Below are the code and all the weights of a small trained network. Each question names an input and a target symbol and asks about switching units off, where a switched-off unit gives its printed mean instead of its output.

import numpy as np


def w(rows, s, z=0):
    codes = np.array(rows[::2]) - 128.0
    scale = np.full(codes.shape[1], s)
    scale[-1] = z or s
    return codes * scale


def norm(h):
    return h / np.sqrt((h * h).mean(-1, keepdims=True) + 1e-5)


def f(y):
    return np.maximum(y, 0)


def softmax(a):
    e = np.exp(a - a.max(-1, keepdims=True))
    return e / e.sum(-1, keepdims=True)


def log_softmax(a):
    a = a - a.max(-1, keepdims=True)
    return a - np.log(np.exp(a).sum(-1, keepdims=True))


def net(x, mask):
    ids = ['ΔΣΩαγεζθμξπτφψ'.index(c) for c in x.split()]
    T = len(ids)
    res = E[ids] + P[:T]
    u = 0
    for l in range(2):
        r = norm(res)
        for j in range(2):
            rows = slice(2 * j, 2 * j + 2)
            q, k, v = (r @ M[l][rows].T for M in (Q, K, V))
            z = softmax(np.where(np.tri(T) > 0, q @ k.T / 2**0.5, -1e9)) @ v
            o = O[l][rows]
            res = res + np.where(mask[u + j], z, o[:, -1]) @ o[:, :-1]
        u += 2
        y = f(norm(res) @ A[l][:, :-1].T + A[l][:, -1])
        res = res + np.where(mask[u : u + 16], y, B[l][:, -1]) @ B[l][:, :-1]
        u += 16
    return log_softmax(norm(res)[-1] @ U[:, :-1].T + U[:, -1])


Q, K, V, O, A, B = {}, {}, {}, {}, {}, {}
E = w([
[113,214,121,224,136,90,106,44,129,41],'Δ',
[84,232,139,168,68,63,65,189,138,80],'Σ',
[105,200,187,156,237,184,151,68,183,74],'Ω',
[80,91,89,83,244,81,105,167,91,86],'α',
[184,19,101,195,141,174,182,124,104,119],'γ',
[130,123,83,84,29,180,127,210,159,179],'ε',
[67,129,91,30,113,168,87,203,130,85],'ζ',
[125,181,224,107,210,7,95,114,162,110],'θ',
[193,130,169,76,97,128,173,100,218,177],'μ',
[131,175,16,88,195,94,175,54,158,119],'ξ',
[139,129,111,165,90,111,96,130,21,113],'π',
[176,119,78,137,85,215,209,99,118,138],'τ',
[138,100,219,118,214,182,130,151,63,223],'φ',
[154,80,206,165,25,85,10,167,159,117],'ψ',
],0.0012)
P = w([
[56,104,171,120,71,140,164,139,129,173],'0',
[223,85,101,72,73,80,181,78,86,6],'1',
[74,166,133,124,210,135,54,126,132,109],'2',
[161,154,121,159,109,139,135,190,181,173],'3',
[225,84,93,67,70,80,167,83,93,14],'4',
[92,162,135,120,210,129,49,134,151,106],'5',
[191,183,98,177,127,155,153,218,174,164],'6',
[228,98,88,66,77,70,162,83,91,3],'7',
[92,163,143,125,211,131,51,133,155,107],'8',
],0.0014)
Q[0] = w([
[54,134,149,180,159,162,150,240,140,241],'0.h0',
[83,102,119,61,147,131,86,71,157,90],'0.h0',
[107,91,205,127,126,239,18,97,100,103],'0.h1',
[42,161,170,190,170,254,59,149,175,206],'0.h1',
],0.0038)
K[0] = w([
[201,106,106,129,252,108,82,181,66,151],'0.h0',
[76,112,91,58,132,148,138,78,197,115],'0.h0',
[229,103,25,72,151,28,131,54,92,104],'0.h1',
[179,177,71,124,171,159,84,115,220,99],'0.h1',
],0.0043)
V[0] = w([
[208,213,144,145,135,95,160,251,48,109],'0.h0',
[141,147,84,129,113,92,131,156,100,144],'0.h0',
[217,148,102,91,134,164,53,131,191,28],'0.h1',
[109,124,69,109,134,142,96,98,130,127],'0.h1',
],0.0015)
O[0] = w([
[81,89,93,126,90,181,14,28,153,112,1],'0.h0',
[106,136,129,137,122,168,70,135,152,85,126],'0.h0',
[108,159,110,159,143,35,250,206,100,127,149],'0.h1',
[104,113,155,150,157,129,157,181,108,96,175],'0.h1',
],0.0015,0.00026)
A[0] = w([
[211,151,29,207,91,126,162,60,126,98,57],'0.n0',
[183,100,152,84,159,67,185,37,138,123,12],'0.n1',
[217,32,159,140,44,135,222,145,176,141,160],'0.n2',
[117,132,91,105,90,211,111,180,89,201,3],'0.n3',
[134,107,106,111,211,124,151,200,159,185,94],'0.n4',
[165,134,36,46,62,136,152,157,119,107,57],'0.n5',
[170,188,130,115,91,229,206,120,123,77,164],'0.n6',
[115,75,66,155,194,141,148,61,127,26,124],'0.n7',
[106,137,144,148,115,55,52,125,66,21,55],'0.n8',
[167,57,167,229,109,157,94,186,98,200,78],'0.n9',
[139,154,209,192,150,126,154,105,178,177,90],'0.n10',
[97,178,138,237,73,190,147,107,59,157,121],'0.n11',
[92,171,100,107,194,181,185,60,172,194,52],'0.n12',
[133,35,82,173,147,145,150,104,5,112,92],'0.n13',
[35,138,132,118,169,168,206,172,86,106,95],'0.n14',
[81,161,184,173,145,148,76,131,205,117,83],'0.n15',
],0.0021,0.0014)
B[0] = w([
[87,76,188,48,174,153,116,206,130,115,222],'0.n0',
[99,87,107,179,68,175,97,218,96,96,186],'0.n1',
[75,227,68,109,191,86,114,92,71,132,249],'0.n2',
[109,109,160,216,157,152,169,173,85,117,166],'0.n3',
[117,188,110,139,152,182,76,119,151,82,209],'0.n4',
[138,131,228,229,153,123,139,113,111,135,244],'0.n5',
[142,60,81,117,161,59,86,148,146,161,254],'0.n6',
[141,202,162,143,59,78,105,119,82,195,244],'0.n7',
[125,105,63,109,193,170,168,130,127,209,210],'0.n8',
[153,111,163,166,176,92,8,106,144,129,162],'0.n9',
[142,167,148,54,118,173,138,103,89,84,160],'0.n10',
[131,72,83,127,143,111,207,61,145,107,161],'0.n11',
[220,153,122,92,64,145,122,157,125,190,183],'0.n12',
[131,170,140,109,111,115,110,112,253,106,172],'0.n13',
[203,111,129,111,112,147,74,136,177,132,187],'0.n14',
[149,138,145,202,98,133,180,121,94,80,182],'0.n15',
],0.0023,0.0017)
Q[1] = w([
[201,68,164,52,131,73,99,101,32,34],'1.h0',
[140,111,102,99,40,66,179,159,62,90],'1.h0',
[139,134,83,145,152,202,107,158,192,253],'1.h1',
[164,43,78,50,64,38,139,130,5,96],'1.h1',
],0.0052)
K[1] = w([
[107,68,207,88,22,159,196,37,68,170],'1.h0',
[49,120,178,147,30,190,185,120,145,221],'1.h0',
[181,213,92,181,242,128,31,200,121,128],'1.h1',
[18,28,157,101,93,174,163,76,200,252],'1.h1',
],0.0035)
V[1] = w([
[112,112,147,132,209,203,199,86,192,187],'1.h0',
[23,178,138,168,67,108,150,164,123,204],'1.h0',
[73,146,131,147,115,75,169,21,148,27],'1.h1',
[76,100,251,45,129,126,138,149,142,84],'1.h1',
],0.0018)
O[1] = w([
[117,195,62,71,202,159,90,193,85,71,26],'1.h0',
[118,233,146,150,109,139,87,116,193,222,100],'1.h0',
[172,125,198,147,67,61,76,214,85,57,2],'1.h1',
[172,183,139,241,169,167,136,106,165,5,102],'1.h1',
],0.0018,0.00091)
A[1] = w([
[98,3,172,133,109,120,138,158,113,137,29],'1.n0',
[137,119,152,169,98,95,168,100,109,151,87],'1.n1',
[147,120,123,94,107,97,115,118,100,92,107],'1.n2',
[140,72,128,157,121,117,133,142,116,78,136],'1.n3',
[127,151,135,146,149,102,119,148,113,98,126],'1.n4',
[125,108,117,146,179,111,109,97,158,107,94],'1.n5',
[119,127,144,146,82,180,139,158,164,116,96],'1.n6',
[130,139,123,152,150,140,144,78,110,99,71],'1.n7',
[69,100,97,122,145,132,205,106,97,169,93],'1.n8',
[130,99,105,122,95,155,102,152,157,162,139],'1.n9',
[169,134,116,103,98,173,191,125,138,108,94],'1.n10',
[110,116,77,92,127,163,102,117,158,84,4],'1.n11',
[103,128,149,77,140,135,134,148,124,132,134],'1.n12',
[123,69,121,168,106,144,184,111,130,75,28],'1.n13',
[108,126,174,150,159,139,141,162,126,126,83],'1.n14',
[155,126,126,115,148,123,149,114,90,141,68],'1.n15',
],0.0046,0.0026)
B[1] = w([
[118,139,68,228,3,156,148,43,11,93,158],'1.n0',
[168,86,70,69,119,147,136,182,147,117,155],'1.n1',
[90,108,141,181,165,171,125,140,147,157,248],'1.n2',
[147,178,136,65,161,147,152,86,119,152,200],'1.n3',
[118,111,126,137,90,161,161,122,157,161,252],'1.n4',
[102,95,130,101,62,112,131,166,82,151,214],'1.n5',
[125,143,80,97,172,73,177,148,50,107,187],'1.n6',
[114,138,122,116,83,70,155,168,146,91,177],'1.n7',
[192,88,122,192,175,88,89,130,164,38,199],'1.n8',
[127,103,134,119,119,165,202,129,162,88,221],'1.n9',
[139,107,169,144,141,110,106,210,77,158,169],'1.n10',
[120,173,134,69,80,187,39,165,180,42,161],'1.n11',
[135,105,101,164,100,95,111,115,110,131,199],'1.n12',
[26,102,242,94,143,65,110,74,172,163,140],'1.n13',
[145,112,112,97,169,170,124,68,156,131,189],'1.n14',
[94,148,114,144,114,130,124,135,185,114,179],'1.n15',
],0.0035,0.0015)
U = w([
[151,84,202,127,221,233,40,65,99,168,150],'Δ',
[173,60,72,197,201,47,92,90,173,44,160],'Σ',
[199,217,224,174,122,173,171,71,181,40,117],'Ω',
[229,21,102,50,82,167,187,125,198,192,113],'α',
[163,246,63,59,155,65,85,52,117,181,169],'γ',
[40,78,230,57,149,53,177,87,166,142,200],'ε',
[82,135,101,58,80,196,33,170,187,34,161],'ζ',
[168,99,211,195,35,101,37,165,181,179,164],'θ',
[140,90,91,169,45,182,153,40,28,125,255],'μ',
[90,165,71,146,7,20,217,198,133,84,8],'ξ',
[14,150,114,254,146,185,147,149,211,201,53],'π',
[29,40,68,95,147,74,65,183,46,213,79],'τ',
[67,156,57,80,238,187,227,119,55,62,63],'φ',
[194,152,211,115,159,91,119,234,7,117,123],'ψ',
],0.0052,0.0015)

Each question gives the input, a string of symbols that net reads in full, and the target symbol t.
The units are the heads (2 rows each of Q, K, V and O) and the neurons (one row each of A and B). Each row of codes is followed by its name. A weight is (code - 128) times the scale printed after its matrix; where a second scale follows, it is the last column's (O, A, B and U).
mask holds one flag per unit, layer by layer, with each layer's heads first. A switched-off unit (its flag False) gives its mean, the last column of its rows in O or B, instead of its output. The means were averaged over made-up inputs and are rounded, as every weight is.
A unit's drop is (log p(t) with every unit on - log p(t) with that unit switched off) / (log p(t) with every unit on - log p(t) with every unit switched off).
The circuit of an input: a set's keep is (log p(t) with only the set's units on - log p(t) with every unit switched off) / (log p(t) with every unit on - log p(t) with every unit switched off). Starting from the 12 units with the biggest drops (on a tie, the unit counted first), units are removed one at a time, each time the one whose removal leaves the highest keep (on an exact tie, the one counted first), for as long as the keep stays at least 0.8.
circuit, biggest first: the units of the circuit, biggest drop first
k most important neurons: the k neurons with the biggest drops, biggest first
k most important neurons of layer l: the k neurons of layer l with the biggest drops, biggest first
input Σ θ π μ γ Σ, target π: circuit, biggest first -> (0.n8, 0.n15, 1.n4)
input τ Σ ξ Ω π ε, target φ: 2 most important neurons -> (1.n6, 0.n4)
input ξ ε ζ ξ θ π ξ μ, target Σ: 2 most important neurons -> (0.n2, 1.n8)
input Ω π φ Ω τ α ξ, target α: circuit, biggest first -> (0.n2, 0.n12, 0.n0)
input μ ξ θ ζ γ ξ, target γ: circuit, biggest first -> (0.n12, 0.n7)
input ξ ζ ξ θ ζ, target Σ: 2 most important neurons -> (1.n8, 0.n5)
input ε ε ζ τ α, target γ: circuit, biggest first -> (1.h0, 0.n7, 1.h1)
input θ Σ ξ μ θ, target Ω: most important neuron -> (1.n3)
input α θ θ Ω Ω ξ ε Σ, target ε: 2 most important neurons of layer 1 -> (1.n13, 1.n3)
input φ α Δ ζ Δ ε π Ω, target ζ: 2 most important neurons of layer 0 -> (0.n5, 0.n1)
input ζ π Ω ψ τ Δ ψ ε, target ξ: 2 most important neurons of layer 1 -> (1.n7, 1.n5)
input ξ α Σ ψ ξ ε, target φ: 2 most important neurons of layer 1 -> (1.n6, 1.n14)
input ψ ζ γ ζ Ω ψ ξ, target α: 4 most important neurons of layer 0 -> (0.n2, 0.n12, 0.n0, 0.n6)
input ε ζ α ξ θ Δ, target ξ: most important neuron -> (1.n7)
input Ω Ω φ ε α, target φ: 3 most important neurons -> (1.n3, 0.n7, 1.n2)
input π α ε ζ μ γ θ, target Ω: 2 most important neurons of layer 0 -> (0.n10, 0.n6)
input ζ ψ μ ξ θ Ω φ, target Δ: 2 most important neurons of layer 0 -> (0.n9, 0.n10)
input Σ α μ ξ Ω ε τ ξ, target θ: 2 most important neurons -> (0.n7, 0.n0)
input Σ ξ ξ ε, target π: 3 most important neurons of layer 0 -> (0.n2, 0.n3, 0.n9)
input ξ Ω τ ξ Σ θ, target ε: 3 most important neurons of layer 1 -> (1.n5, 1.n14, 1.n4)
input ε μ ξ ζ ψ, target γ: 2 most important neurons -> (0.n2, 0.n8)
input τ θ Ω θ ζ Σ Ω Ω, target τ: most important neuron of layer 0 -> (0.n11)
input Σ Ω τ ε ψ, target θ: 3 most important neurons -> (0.n2, 1.n2, 0.n11)
input μ ζ ε ε ε θ, target ε: 4 most important neurons of layer 1 -> (1.n5, 1.n14, 1.n4, 1.n2)
input θ ψ μ ζ μ, target Ω: 3 most important neurons of layer 1 -> (1.n3, 1.n2, 1.n4)
input α ξ π φ α Σ τ, target Σ: 3 most important neurons -> (1.n8, 0.n2, 0.n11)
input γ ζ ζ ξ ζ ξ π, target μ: 2 most important neurons of layer 1 -> (1.n0, 1.n3)
input Ω γ μ ξ ε π γ μ α, target τ: most important neuron -> (1.n5)
input φ ξ ξ Δ ξ, target ζ: 2 most important neurons -> (0.n0, 1.n11)
